Here is a tiny trained network, its code and every weight. The questions are about switching its units off for an input and a target symbol, where a switched-off unit gives its printed mean instead of its output.

import numpy as np


def w(rows, s, z=0):
    codes = np.array(rows[::2]) - 128.0
    scale = np.full(codes.shape[1], s)
    scale[-1] = z or s
    return codes * scale


def f(y):
    return np.maximum(y, 0)


def softmax(a):
    e = np.exp(a - a.max(-1, keepdims=True))
    return e / e.sum(-1, keepdims=True)


def log_softmax(a):
    a = a - a.max(-1, keepdims=True)
    return a - np.log(np.exp(a).sum(-1, keepdims=True))


def net(x, mask):
    ids = ['ΓΣΩβδεζηξτ'.index(c) for c in x.split()]
    T = len(ids)
    res = E[ids] + P[:T]
    r = res
    for j in range(3):
        rows = slice(2 * j, 2 * j + 2)
        q, k, v = (r @ M[0][rows].T for M in (Q, K, V))
        z = softmax(np.where(np.tri(T) > 0, q @ k.T / 2**0.5, -1e9)) @ v
        o = O[0][rows]
        res = res + np.where(mask[j], z, o[:, -1]) @ o[:, :-1]
    y = f(res @ A[0][:, :-1].T + A[0][:, -1])
    res = res + np.where(mask[3:11], y, B[0][:, -1]) @ B[0][:, :-1]
    return log_softmax(res[-1] @ U[:, :-1].T + U[:, -1])


Q, K, V, O, A, B = {}, {}, {}, {}, {}, {}
E = w([
[94,105,144],'Γ',
[102,161,72],'Σ',
[202,85,41],'Ω',
[173,201,70],'β',
[126,88,147],'δ',
[139,121,115],'ε',
[65,99,120],'ζ',
[55,251,85],'η',
[96,173,102],'ξ',
[139,63,79],'τ',
],0.017)
P = w([
[88,169,98],'0',
[96,146,177],'1',
[116,148,157],'2',
[174,136,105],'3',
[214,146,111],'4',
[245,76,158],'5',
[47,196,169],'6',
[165,53,82],'7',
[165,166,212],'8',
[100,107,3],'9',
[26,219,143],'10',
[241,156,114],'11',
],0.0076)
Q[0] = w([
[160,51,78],'H1',
[92,72,139],'H1',
[94,215,98],'H2',
[136,4,131],'H2',
[169,80,74],'H3',
[178,16,113],'H3',
],0.013)
K[0] = w([
[137,216,144],'H1',
[158,156,31],'H1',
[126,168,117],'H2',
[136,83,108],'H2',
[9,151,116],'H3',
[97,137,163],'H3',
],0.014)
V[0] = w([
[55,32,131],'H1',
[73,3,108],'H1',
[14,251,19],'H2',
[76,121,114],'H2',
[143,45,185],'H3',
[53,208,186],'H3',
],0.0077)
O[0] = w([
[147,81,193,89],'H1',
[235,57,182,91],'H1',
[254,89,216,255],'H2',
[169,97,167,131],'H2',
[111,152,143,55],'H3',
[79,184,122,123],'H3',
],0.006,0.008)
A[0] = w([
[14,104,113,186],'N1',
[233,105,164,199],'N2',
[90,105,196,184],'N3',
[255,131,115,125],'N4',
[73,181,114,4],'N5',
[108,94,143,6],'N6',
[164,65,94,85],'N7',
[145,178,65,77],'N8',
],0.01,0.0041)
B[0] = w([
[186,221,56,167],'N1',
[1,151,48,246],'N2',
[201,4,9,142],'N3',
[61,178,151,249],'N4',
[17,40,70,137],'N5',
[111,58,196,128],'N6',
[76,251,117,151],'N7',
[196,122,246,176],'N8',
],0.0041,0.011)
U = w([
[161,54,125,71],'Γ',
[145,151,156,60],'Σ',
[141,147,135,38],'Ω',
[198,126,67,2],'β',
[18,105,146,56],'δ',
[166,104,49,188],'ε',
[166,164,255,11],'ζ',
[18,204,69,33],'η',
[98,237,58,237],'ξ',
[79,143,127,8],'τ',
],0.0084,0.0039)

Each question gives the input, a string of symbols that net reads in full, and the target symbol t.
The units are the heads (2 rows each of Q, K, V and O) and the neurons (one row each of A and B). Each row of codes is followed by its name. A weight is (code - 128) times the scale printed after its matrix; where a second scale follows, it is the last column's (O, A, B and U).
mask holds one flag per unit, heads first, then neurons. A switched-off unit (its flag False) gives its mean, the last column of its rows in O or B, instead of its output. The means were averaged over made-up inputs and are rounded, as every weight is.
A unit's drop is (log p(t) with every unit on - log p(t) with that unit switched off) / (log p(t) with every unit on - log p(t) with every unit switched off).
The circuit of an input: a set's keep is (log p(t) with only the set's units on - log p(t) with every unit switched off) / (log p(t) with every unit on - log p(t) with every unit switched off). Starting from all 11 units, units are removed one at a time, each time the one whose removal leaves the highest keep (on an exact tie, the one counted first), for as long as the keep stays at least 0.8.
circuit, biggest first: the units of the circuit, biggest drop first
k most important neurons: the k neurons with the biggest drops, biggest first
which heads matter: for each layer, one digit per head in row order, 1 if its drop is at least 0.15 and else 0, layers parted by /
drop of u: that unit's drop, to one decimal
input ζ ε β β ζ Γ ζ δ, target ξ: circuit, biggest first	(H2 H1 N1)
input τ β Ω ξ β τ, target ξ: circuit, biggest first	(H1 H2)
input ξ β Γ η β τ τ ε, target ξ: circuit, biggest first	(H2 H1)
input β ζ Ω Ω ξ δ, target ξ: circuit, biggest first	(H2 H1)
input Σ ε β β δ ζ, target ξ: circuit, biggest first	(H2 H1 N1)
input τ β ζ τ δ Σ τ β β τ η, target ζ: circuit, biggest first	(H2)
input τ ε β τ τ ζ η δ, target η: which heads matter	111
input Ω β τ Ω β β Ω Γ, target ξ: which heads matter	110
input τ η ε β β Ω δ τ ε τ, target ξ: 2 most important neurons	(N1 N2)
input η τ Ω β Ω ζ, target ξ: circuit, biggest first	(H2 N1 H1)
input Ω Ω β τ Ω, target ξ: which heads matter	000
input τ β Γ β Γ β β Ω Ω Ω, target ξ: drop of N4	-0.1
input τ ξ η δ η δ ζ ζ, target η: drop of N5	0.2
input Ω Σ β τ η τ ζ τ, target η: circuit, biggest first	(H2)
input ζ Ω β β τ Σ η τ, target η: drop of H3	0.2
input Σ τ ξ β β ζ β Γ, target ξ: drop of H2	0.4
